Rows, each with roughly how far along a hidden order it lies (0 to 30)
In the rows, zero is written as 128.
[122 110 168 141  78 169 130 131  76 197 156 170 113 154 176 151 128 108
 114 131 138 137  97 118 123 114 134 146 126 129 113 107]
20
[136 105 128 146  69 166 127 144  87 241 160 166 104 141 168 113 134 108
  99 126 156 129  91 132 124 141 136 168 117 138 146 124]
25
[109 127 170 127  97 127 116 116  82 130 114 164 127 160 179 144 127 126
 127 119  97 137 129 126 117 124 133 129 123 145  83  89]
14
[113 115 187 140  84 188 135 128  78 176 158 171 121 160 172 159 125 106
 120 133 135 139 106 111 123 101 133 131 128 120 105 111]
19
[104 136 163 120 111  85 111 108  99  80  82 134 177 140 148 163 126 144
 136 113  82 136 158 124 130 113 130 118 126 132  81  80]
9
[100 137 172 120 112  94 118 108  99  66  87 130 174 143 148 176 124 141
 139 115  75 138 157 118 131 103 126 110 128 120  81  85]
9
[119 117 143 156  69 243 155 140  79 203 194 152 112 133 137  84 124  95
 108 137 167 132  69 111 120 114 128 130 107  94 169 177]
30
[117 111 181 145  74 200 142 133  74 188 174 166 123 155 166 162 125 103
 115 135 142 140  99 106 126 103 132 137 128 112 119 119]
21
[121 112 167 137  84 157 122 127  77 168 143 173 109 162 185 141 129 114
 118 128 129 137 109 124 120 114 135 147 125 147 100  98]
18
[150  97  91 142  70 109 107 132  98 248 125 178  86 141 186 101 142 121
  90 116 141 125  95 159 119 179 144 204 116 187 138  93]
23
[118 131 128 118 112  41  87 107 105  98  54 140 156 141 161 149 132 155
 127 106  77 131 160 146 127 142 134 144 123 166  82  65]
9
[119 128 143 122 107  59  90 108  93 114  66 160 138 147 181 132 133 148
 123 107  79 131 145 146 119 146 135 146 120 172  87  68]
11
[117 109 172 144  75 193 126 132  79 199 166 165 118 152 171 153 128 105
 111 131 145 136  99 116 126 111 134 145 126 121 122 112]
21
[113 134 151 114 121  45 102 106 113  63  65 124 186 137 146 176 129 155
 135 109  75 132 172 135 136 120 131 127 131 146  84  66]
6
[103 120 211 143  75 233 159 132  62 164 191 161 138 161 155 183 119  96
 127 141 140 145  99  87 127  71 129 107 132  82 120 126]
20
[119 114 144 154  78 228 151 139  82 215 190 157 114 135 148  96 126  97
 112 135 163 131  67 113 121 115 129 137 109  95 167 169]
30
[118 130 157 106 132  35 114 105 140  38  81 107 216 134 146 216 128 157
 140 110  73 128 195 141 149 107 131 123 147 143  73  51]
0
[100 121 215 137  84 205 144 127  68 152 166 166 132 167 165 170 120 106
 133 135 124 143 106  98 122  83 129 112 130 108  98 113]
17
[123 119 154 128  93 113 103 119  87 158 104 176 109 159 188 128 132 127
 120 117 101 134 121 140 114 137 137 152 120 170  87  82]
15
[119 118 161 132  88 134 111 120  81 167 121 172 110 161 186 134 130 122
 122 123 113 135 112 132 114 127 136 147 122 159  92  81]
16
[107 133 158 121 112  87 109 109  83 100  79 143 160 147 162 161 128 142
 132 114  81 136 150 130 124 121 131 122 122 144  81  80]
10
[111 133 154 119 106  83 104 112  95 115  78 146 151 150 166 149 128 141
 130 110  80 136 149 131 123 125 132 129 123 152  77  78]
11
[145 101  94 146  71 141 112 136  89 234 144 170  91 134 173  86 139 114
  94 122 157 124  92 150 120 167 139 184 111 163 155 124]
26
[143 121  91  99 134   1  64 103 163  79  34 118 175 129 173 183 142 174
 124  95  70 116 204 183 144 163 141 175 141 209  75  15]
0
[ 96 137 189 122 111 131 127 111  87  83 107 142 166 153 154 169 121 130
 138 120  87 142 140 111 126  99 127 102 126 115  80  97]
11
[ 98 134 198 127  96 149 128 114  74 104 126 151 151 160 164 165 119 126
 137 123  93 143 131 106 123  92 128 103 125 114  78 101]
13
[109 124 183 131  89 162 123 120  74 141 128 165 128 164 179 155 125 117
 131 126 107 139 115 119 117 107 132 124 124 137  86  98]
15
[104 120 201 136  85 188 142 126  70 154 164 162 129 163 172 166 121 108
 131 134 123 143 106 102 121  90 130 116 128 111  94 109]
17
[118 114 159 149  69 232 155 139  78 209 186 151 125 140 146 114 124  96
 113 137 166 133  77 107 125 106 129 132 115  89 159 159]
28
[103 135 180 123 105 112 118 110  88  92  95 143 165 154 159 166 124 135
 136 117  84 138 144 118 124 109 130 114 125 127  83  90]
11
[102 137 172 121 111  95 117 109  96  75  86 133 181 145 147 177 124 139
 136 115  78 138 150 119 131 104 129 110 127 122  93  90]
9
[117 117 169 134  91 140 115 122  80 157 121 174 112 160 184 137 129 124
 122 123 113 135 115 129 116 123 135 143 123 151  89  89]
16
[108 117 195 139  81 197 140 127  74 169 166 168 127 163 171 161 123 106
 126 134 130 141 104 105 122  94 132 125 129 113 100 113]
18
[108 115 206 149  68 244 165 136  67 183 206 152 142 153 150 173 121  86
 118 142 157 141  96  87 131  81 129 116 129  74 128 136]
23
[ 95 132 206 131  94 186 137 115  68 122 148 158 142 163 168 169 119 116
 137 129 104 144 124 101 121  85 128 101 127 110  84 103]
14
[101 134 184 127  98 137 125 113  79 104 116 153 149 158 171 163 123 127
 135 121  91 141 128 113 121 102 129 112 123 126  81  95]
13
[100 135 166 121 102 116 118 115  82  91 104 152 160 154 163 161 123 134
 135 118  88 140 119 117 122 107 130 110 125 128  78  91]
11
[116 119 178 130  93 137 116 122  81 158 127 172 115 161 185 140 130 127
 124 123 114 137 118 129 116 123 135 140 123 153  89  93]
16
[130 110 129 151  77 203 137 138  88 223 177 162 108 136 155  92 130 103
 104 130 164 128  81 127 121 135 133 154 110 122 163 150]
28
[118 125 139 127 101  96  99 113  89 134  84 161 123 154 181 131 132 137
 124 112  96 134 134 138 114 139 135 146 119 168  82  77]
13
[120 112 169 136  84 160 123 128  77 184 145 175 108 159 184 144 129 114
 116 126 128 137 105 124 120 120 136 150 125 144 105  97]
19
[103 122 209 137  85 199 144 126  72 150 162 164 130 166 165 170 121 107
 129 135 127 143 108 100 122  86 130 112 129 104  88 109]
17
[107 122 185 135  90 157 129 123  75 164 143 171 118 165 177 153 126 114
 125 128 116 139 109 111 118 107 133 129 125 131  88  98]
17
[136 106 134 135  81 121 102 126  88 202 116 178  92 156 192 122 135 124
 109 120 124 132 108 144 116 145 140 174 122 176 103  82]
18
[106 131 166 126 101 113 114 112  86 105 100 154 147 158 169 153 126 133
 131 118  89 137 134 125 120 117 131 123 123 146  81 151]
12
[123 108 159 150  67 201 141 136  85 207 180 159 125 145 160 136 128 102
 106 134 156 133  91 115 127 114 134 146 121 111 142 134]
24
[120 108 167 139  85 158 123 126  94 191 140 174 109 160 181 145 129 114
 117 127 128 137 105 124 119 120 135 146 125 144 103  98]
18
[107 136 160 114 119  64 110 106 113  57  75 123 193 137 136 185 127 153
 139 111  75 134 171 125 137 108 129 115 134 132  79  76]
6
[116 112 168 142  80 194 136 131  76 167 165 167 120 155 171 158 126 106
 117 133 140 138 100 112 124 102 133 136 128 122 112 109]
20

[ 92 111 125 133 197  96 120 135 117 123  74 114 102 112 178 138 134 120
 178 150  64 153 181  90 106  96 152  45 128  73 111 168 131  99 142 149
 139 115 142 177 153 135 208 107]
1
[103 120 134 136 134 131 115 103 124  96 150  83 107 143 129 143 105 156
  65 150  88 148 139 178 168 124 136 126 120 134 123 124 107 102  96  84
  97 124 117  84 127 169  96 129]
18
[120 112 125 129 171 115 132 131 117 111 145 143 121 123 148 157 149 115
 156 133  69 107 195 114  96  99 159  59 133  67 111 149 146  90 124 175
 150 134 136 181 145 148 175 141]
13
[ 76 104 134  77 183 117 136  57  83  77 123  84  84 155  99 149  72 208
 118 145 171 209  85 119 151  89 166 135 133  55 143 195  74 122  97 113
 102 132 200 129 187 151 105 122]
6
[103 134 129 124 137 139 129 136 126 150 128  90 100 137 115 103 119 158
  77 134 144 168  68 116 166 123 107 204 133 185 134 110 124 141 123  54
 106 116 102  75 123 121  78 106]
20
[ 83 120 129 127 138 113 140 144 152 108  85  84 134 103 147 105  88 145
 123 141 139 170  70 138 164 146 118 101 118 170 130 127 106 136 142  83
 113 100 150 112 130 144 198  99]
1
[119 135 127 140 125 150 123 139 117 150 157  86  91 128  94 115 128 142
  40 133 128 135 141  84 164 103 105 202 124 183 126  99 126 132 105  73
 109 124  60  84 109 115  29 111]
30
[130 132 129 142 147 136 140 139 132 157 133 120 106 111 147 132 142 105
  85 132  87 146 140  95 129 116 124 142 138 169 114 108 162 114 119 103
 129 129  79 112 122 126 110 137]
23
[109 119 120 102 194 110 144 136  99 143 106 138 112 130 131 133 136 131
 165 123 143 150 115  46  89  91 137 107 145  70 130 156 138 126 140 129
 147 130 133 167 157 106 154 116]
9
[117 120 123 111 166 127 150 135 104 143 141 158 117 127 121 126 150 141
 159 115 149 121 122  35  97  83 138 127 142  82 118 146 162 131 139 126
 156 135 132 169 147 110 102 131]
18
[ 73 114 112  96 183 141 176 175  96 154  87 144 186  92 106 155 131 154
 172 110 204 155 107   1 125  86 111 132 135 101 134 147 139 164 168 102
 152 149 133 160 160  72 161  81]
0
[108 116 132 120 156 131 133  98 110 106 134  93  83 135 150 151 110 147
 118 143  88 153 132 142 125 109 152  99 136 107 128 154 132 103 110 108
 122 134 134 137 153 153 127 139]
15
[130 131 128 142 149 139 132 144 127 147 136 119  89 114 145 133 135 110
  97 136  89 126 129 111 124 107 122 126 139 140 113 114 161 106 119 111
 134 135  86 139 125 134  97 141]
24
[112 124 129 145 153 141 127 128 114 132 172 103  78 123 101 135 147 135
  62 142  84 127 186  95 150  85 120 147 121 147 102 113 145 110 101 122
 124 133  75 117 119 153  60 133]
28
[122 122 130 145 153  94 100 122 130 115 112 119  81 147 186 134 132 124
 139 161  32 111 151 204 114 124 158  48 134 100 115 130 127  94 114 114
 118 111 145 117 132 164 180 140]
10
[ 85 124 120 111 145 146 176 163 122 147 113 131 169  85  91 124 127 141
 146 105 208 161  87   1 140 118 103 166 132 142 127 139 141 170 159  92
 158 135 123 151 143  91 126 105]
9
[ 90 111 131  98 195  96 127  82  99  97 103  76  81 148 145 151  80 164
 107 149 103 195 109 162 136 110 161  95 138  70 139 170  95 105  98 112
 100 117 144 114 167 156 139 115]
6
[ 75 124 125 126 149 112 117 139 138 114  71  52 125 136 132 126  76 142
 100 154 145 182  85 154 192 133 119 128 116 162 143 125  78 134 114  54
  92 111 126  63 134 136 173  86]
0
[128 130 131 170 126 136 108 157 148 122 148  95 100 114 133 111 138 116
  70 153  82 123 193 105 167 126 111 138 115 185  96  93 139 133 118 106
 117 119  87 115 100 152 105 126]
26
[120 127 121 118 150 136 152 143 111 152 140 144 113 117 130 133 150 126
 139 113 141 124 115  48 112  97 124 121 144 118 123 136 165 133 140 118
 160 136 117 162 141 107 103 132]
19
[101 127 128 113 107 179 170 145 126 127 160 114 134  93  55 109 123 154
 123 104 220 127  85  22 142 113 102 184 126 171 126 145 150 168 147 115
 159 143 141 175 139  99  68 123]
22
[116 122 120 108 160 124 154 160 117 141 103 160 137 116 134 117 146 126
 179 114 170 137 106  24  96 106 128 112 144 100 127 149 149 148 159 131
 154 132 148 171 152  98 159 120]
9
[122 133 117 115 177 143 160 164 107 184 150 107  98 127 117 128 146 103
  94 111 150 130 128   1 119  77 106 146 146 137 132 120 177 121 134 126
 158 131  44 168 131  77  53 105]
27
[ 99 119 127 149 168  92  85 120 119 117 130  63  90 152 137 160 106 134
  46 166  39 147 205 186 176 104 127 102 116 110 116  99  96  83  77  95
  90 111  56  59 116 169 111 106]
17
[114 126 126 116 133 151 157 141 124 133 144 109 113 106  84 112 122 157
 120 117 197 143  95  43 144 100 116 162 131 151 120 131 143 161 133 110
 141 133 138 158 138 111  79 124]
18
[124 107 126 111 177 109 135 104  96 102 156 150 117 138 139 169 142 136
 147 126  85 111 184 110 101  89 165  54 136  37 120 158 137  81 118 175
 146 142 137 176 153 155 148 149]
15
[ 97 127 130 142 133 149 109 122 104 128 167  79  81 147  80 120 121 172
  17 145 106 135 160 123 182  87 103 203 114 146 121 106 119 135  92  57
 101 120  74  71 115 142   4 109]
30
[110 129 126 159 126 122 112 158 155 134 124  97 133 115 157 128 121 110
  75 149  62 134 165 158 159 136 113 107 121 167 113  91 125 102 120  85
 112 111  68  91 105 144 157 114]
15
[120 137 123 123 140 144 154 155 128 170 142  94 105 102 103 117 130 113
  71 120 149 162  93  34 153 105 108 168 137 186 125 107 153 131 123 104
 132 124  62 112 118  95  63 115]
23
[ 90 132 126 118 152 119 137 143 132 145  88  76 113 119 144 110  99 143
  96 135 137 179  57 106 165 129 111 141 132 172 137 118 119 139 129  54
 108 102  98  83 126 116 132  92]
9
[ 83 132 120 115 125 159 151 159 118 155 112  77 122 110  98  97 105 156
  71 122 173 152  64  66 176 120  83 196 124 195 145 107 126 161 141  27
 112 116  88  90 125  95  82  78]
17
[ 86 129 119 125 153 130 164 174 125 158 117 106 136  83  90 111 131 130
 129 116 169 161 115   1 156  76  96 164 128 163 112 124 147 156 149 106
 153 121  87 145 128  93 113  92]
13
[105 137 128 156  93 171 132 165 148 149 162 112 119  99  85  99 142 129
  75 132 133 128 146  73 176 120  93 194 116 200 104  96 149 148 132  77
 129 125  90 105 101 118  66 117]
27
[110 131 129 127 111 162 146 136 130 133 165  91 102 112  75 108 121 145
  69 126 166 150  97  76 164 114 111 190 127 191 124 124 137 149 119  96
 125 133 116 129 121 120  49 124]
24
[ 82 121 126 110 164 127 154 132 110 136 115  92 112 107  95 114 106 162
 114 127 171 198  77  45 151  98 113 151 132 141 131 141 126 153 129  96
 126 119 124 125 146 112 105 107]
11
[137 138 127 121 201  96 129 114 116 161 102 126  87 135 218 166 130  81
 125 140  38 159 148 115  79 117 163  53 160  90 135 140 148  63 120 116
 132 125  75 140 152 131 187 140]
12
[ 80 128 127 124 138 121 152 155 140 138  85  83 141 101 136 106 100 147
 126 129 157 180  46  96 155 139 110 134 129 172 131 121 125 153 150  53
 121 102 115 100 123 110 162  92]
5
[116 136 126 126 109 160 164 155 139 149 157 120 118  98  90 106 132 122
  95 108 179 136  82  18 146 119 103 173 134 195 122 122 150 155 133  97
 143 133 107 132 120 103  71 130]
23
[119 118 128 140 187 103 116 120 116 123 107 119  78 129 188 154 132 106
 132 154  30 128 184 147  99 108 162  24 139  88 115 144 145  80 118 132
 132 118 120 150 147 152 193 132]
11
[110 123 126 133 141 153 137 128 108 125 177 128  89 131 109 135 156 142
 103 127 113  89 162  94 125  81 122 126 128 121 108 126 163 124 116 118
 145 143 119 149 131 137  47 138]
26
[ 76 122 123 107 166 132 168 130 103 141 133  95 106 103  71 124 106 160
  87 120 180 186  83  29 168  88 111 173 129 150 128 133 128 152 120  90
 128 133 102 116 142 107  73 104]
15
[100 112 121 103 187 117 142 142  97 129 116 132 113 123 116 125 140 154
 163 129 144 139 140  35 109  72 135 114 135  76 121 157 138 132 139 147
 146 131 151 163 146 114 124 109]
10
[ 74 120 129 125 157 120 142 136 125 113 105  80 101 107 109 113 100 159
 105 140 137 181  98 107 165 100 111 134 123 149 116 142 121 144 131  88
 118 110 134 121 141 132 127  99]
9
[ 90 131 120 134 172 124 148 181 127 169 100  77  83  85 116 101 127 129
  99 133 132 163 113  10 163 104  87 155 128 178 113 106 151 147 146 104
 133 100  68 111 119  97 114  68]
13
